In the rows, 128 means zero.
Each row has two labels, one from each of two sets.
[127 122 122 148 107 131 172 111 119 139 144 139  72 133 156  97 144 136
 123 130 126  99 136 117 133 122 135 116 150 153  97 115 122 120 108 115
 139  96 139 119 134 117  80 126 119 117 110 155 127 131  55 169 153 111
 127 146 142 127 138 145  73 130 137 136 153 133  93 129 143 144 137 107
 136 148 109] => (64), (35)
[129 121 111 151 134 137 192 126  95 155  97 123  61 130 150 117 156 122
 162 117 144  96 169 123  88 117 150 146 175 135  97 102 127 119 122 103
 120  93 136 113 116 101  77 120 124  95 112 167 113 137  20 175 121 110
 125 124 109 106 121 169  67 128 109 177 150 126 171 121 135 114 139 117
 101 115 148] => (73), (28)
[147 109 117 134 139 120 179 124 123 135 158 112 125 203 171  95 153 146
 130 108 143 130 103  99 108 131  91 127 144 136  93 119 126 127 122 130
 139  86 132 131 131 120  74  83 123 140 117 133 132 134  86 192 124 113
 141 129 159 175 131 127 100  87 111 134 126 121 100 161 146 121 125 139
 156 120 106] => (73), (28)
[116 113 130 128 158 138 186 142 129 131 157 114 166 143 175 104 160 165
 146 136 137 122 110 114 109 128 119 106 139 106 118  92 122 131 137 109
 133 124 110 144 115 121 118 121 132 140 136 134 122 137 146 170 123 106
 136 147 101 153 130 145 130  95 124 124 103 118 153 136 121 105 125 115
 110 131 114] => (72), (28)
[149 107  87 124 156 157 198 132 119 152 172 105 108 150 195  88 170 154
 144  95 138  97 130 129 119 109 135  87 152 138  95  95 139 118 127 118
 154 109 144 133 134 100  52 104 153 124 107 137 126 120  47 192 126 118
 111 135 138 150 141 154  75 116 131 133 133 120 118 108 136 101 131 110
 104 123 130] => (73), (28)
[144 136  99 138 131 126 176 110 116 149 163 120  98 138 178  83 163 146
 110 123 139 115 127 140 118 117 124 130 139 121 110 105 132 122 102 117
 115  90 132 125 134 129  68 118 139 133 114 146 104 129  26 163 127 117
 125 133 154 153 124 157  76 136 115 124 150 124 135 121 150 127 128 115
 119 119 117] => (72), (35)
[135 147 102 139 126 123 169 114  96 153 131 134  52 123 166 113 161 121
 132 140 144  82 163 130 120 111 141 159 162 134 120 126 116  95  98 116
 115 103 168 117 147 126  34 148 108 119 113 145  99 136   4 159 134 125
 130 139 158 131 113 165  89 148 126 123 154 129 139 130 139 123 121 135
 128 121 107] => (72), (35)
[131 131 133 149 129 130 171 113 119 151 136 139  79 128 156 104 111  72
 117 125 142 112 135 121 126  91 140 144 142 146 123 112 132 128  94 128
 125  91 133 125 124 125 102  90 114 121 106 139 140 148  45 152 130 117
 127 137 156 140 129 124  83 132 115 136 140 126 111 121 141 150 131 116
 138 116 125] => (73), (35)
[106 140 135 133 157 130 156 137 123 132 115 133  76 140 129 106 144 139
 147 141 141 112 152 140 120  99 140 103 131 121 140 118 127 129 127 127
 124 146 126  98 147 102  52  78 111 132 132 142 127 137  65 136 128 105
 121 123 128 109 118 155 104 145 107 159 146 127 164 126 126 115 132 123
 146 119 143] => (73), (28)
[135 132 134 131 122 156 133 120 132 135 165 144  95 142 173 103 128 135
 110 130 128 121 108 128 125 120 120 121 131 105 119 113 106 145 101 136
 130 105 149 130 193 123 122 107 124 128 113 130 144 127  88 137 134 124
 138 125 159 140 133 114 109 134 115 137 131 152 125 116 130 126 124 124
 136 203  99] => (73), (35)
[125 127 143 138 117 118 153 133 139 151 153 128 101 119 154 117 127 129
 126 120 133 112 122 115 120 121 125 132 136 109 100 102 128 123 113 123
 136 123 134 130 126 115 144 109 108 119 109 136 127 124  78 141 125 131
 130 132 160 140 133 130 102 122 129 134 149 123 187 129 124 123 139 114
 133 136 108] => (73), (35)
[124 141 130 119 139 119 131 135 169 125 150 127 132 126 130 119 100 143
 104 123 132 143  92 114 141 116 113  91 131 108 167 130 117 126 120 133
 139 131 124 136 141 129 171  86 121 135 135 117 161 128 157 123 112 152
 131 132 132 136 129  94 134 119 129 116 129 109 140 125 118 135 120 115
 111 130 115] => (73), (35)
[118 135 124 138 123 141 147 129 127 149 137 144 102 139 165 101 150 135
 120 110 156 108 141 126 109 108 127 125 136 117 134 114 124 121  92 123
 119 106 131 126 132 107  99 126 123 129 127 137 114 121  45 138 130 108
 134 121 139 133 118 139 109 138 111 126 153 123 149 131 126 120 127 116
 106 126 127] => (72), (35)
[155 122 100 118 154 156 220 125  98 136 143 109 111 135 185  77 194 159
 147 113 157  98 146 109 117 121 139 126 162 120 111  99 131 109 121 109
 131  80 132 135 125  80  65 123 133 129 119 144 112 126  39 196 125  96
 125 126 128 142 141 144  66 129 122 146 140 144 173 130 142 108 135  99
  96 117 128] => (73), (28)
[129 112 108 132 156 125 222 119  91 146 148 122 100 150 174  91 179 150
 136  93 130  89 170 110 118 110 157  86 137 160 112 104 124 116 108 108
 138  91 133 129 132 133  12  84 136 136 126 162  91 145  12 187 135  94
 126 139 120 157 131 182  72 123 124 134 151 122  98 117 138 118 127 122
 139 105 113] => (66), (28)
[139 132 135 125 123 150 157 112 134 134 152 132  82 138 139 119 126 128
 105 142 125 109 127 127 122 113 126 122 118 130 125 118 116 131  80 122
 132 109 136 132 145 139  84  92 100 128 114 135 133 138  65 146 128 126
 136 132 168 147 130 132 107 154 122 128 146 130  94 126 141 133 124 125
 137 118 117] => (64), (35)
[140 112 112 128 135 148 161 134 118 160 171 102 122 134 161  95 128 144
 115 110 139 120 126 123 126 134 126 145 157 107  97 106 133 153 139 123
 135 110 122 133 122  90 134 113 125 111 110 142 141 123 118 180 109  87
 123 138 140 157 149 141  90 120 144 135 130 131 155 128 135 104 114 102
 123 120 132] => (73), (28)
[126 108 134 123 124 116 177 120 104 142 133 128 105 107 164 127 143 123
 102 125 122 115 122 115 116 108 124 111 136 140 125 112 111  98 108 121
 116 138 127 124 135 123 100 132 124 128 123 143  98 122  68 137 138 128
 120 123 141 136 109 158 102 138 119 125 153 129 156 116 120 116 136 118
 114 127 117] => (71), (35)
[177 112 137 118 126 111 147 117 114 103 176 114 135 141 164 117 127 129
 132 107 115 115 112 106 136 124 113 107 148 130 124  98 121 116 111 127
 132 126 137 127 142 127 136 115 124 128  94 123 137 118 103 118 138 141
 136 145 142 154 121 148 114 140 123 124 131 116 126 128 118 123 115  98
 113 127 120] => (71), (35)
[138 152 133 130 122 146 155 135 129 139 145 130 126 131 145 115 134 136
 113 121 138 145 133 130 125 141 116 128 143 103 133 118 130 137 112 124
 142 102 136 131 132 122 121 108 124 129 131 130 132 119  82 150 128 118
 128 129 136 125 113 124 115 130 130 105 135 122 128 121 131 114 115 138
  97 121 118] => (73), (35)
[125  94 125 123 117 142 165 131 108 140 154 110  81 132 154 104 131 119
 147 119 143 122 122 114  84  98 130 128 153 116  87 102 107 128 127 120
 138 110 145 126 122 104 151 134 110 117  80 143 122 131 124 188 125 129
 135 129 116 150 136 152  81 135 121 157 144 127 193 137 169 122 143 114
 137 129 122] => (64), (35)
[143 114 129 135 151 129 165 177 136 148 152 105 146 147 169 110 159 155
 130 112 124 110 112 108 127 124 109 126 137 106  92  94 127 139 119 119
 135  60 116 152 123 117 124 133 152 142 130 120  94  93 113 196 125 105
 124 131 134 165 103 146 129 108 139 131 132 121 184 119 114 127 122 114
 120 125 120] => (72), (28)
[122 131 115 129 146 105 144 118 139 139 150 146 114 139 129 111 112 127
 121 141 126 119 137 117 136 116 122 125 139 114 135 117 128 128 108 115
 125 114 130 125 124 128 116 120 127 145 118 136 149 130  75 132 117 121
 129 103 160 138 126 130 110 135 109 128 131 117 124 133 131 107 116 134
 142 126 125] => (73), (35)
[167 138 128 141 126 124 132   4 129 132 137 129 115 127 131 119 131 129
 101 152 138 123 124 118 140 111 126 144 136 143 127 134 133 122 104 115
 127 104 137 119 136 140  91 123 131 139 123 126 127 144  51 159 128 127
 159 130 141 137 120 133 118 148 143 118 132 111  44 123 134 143 121 141
 120 127 114] => (64), (35)
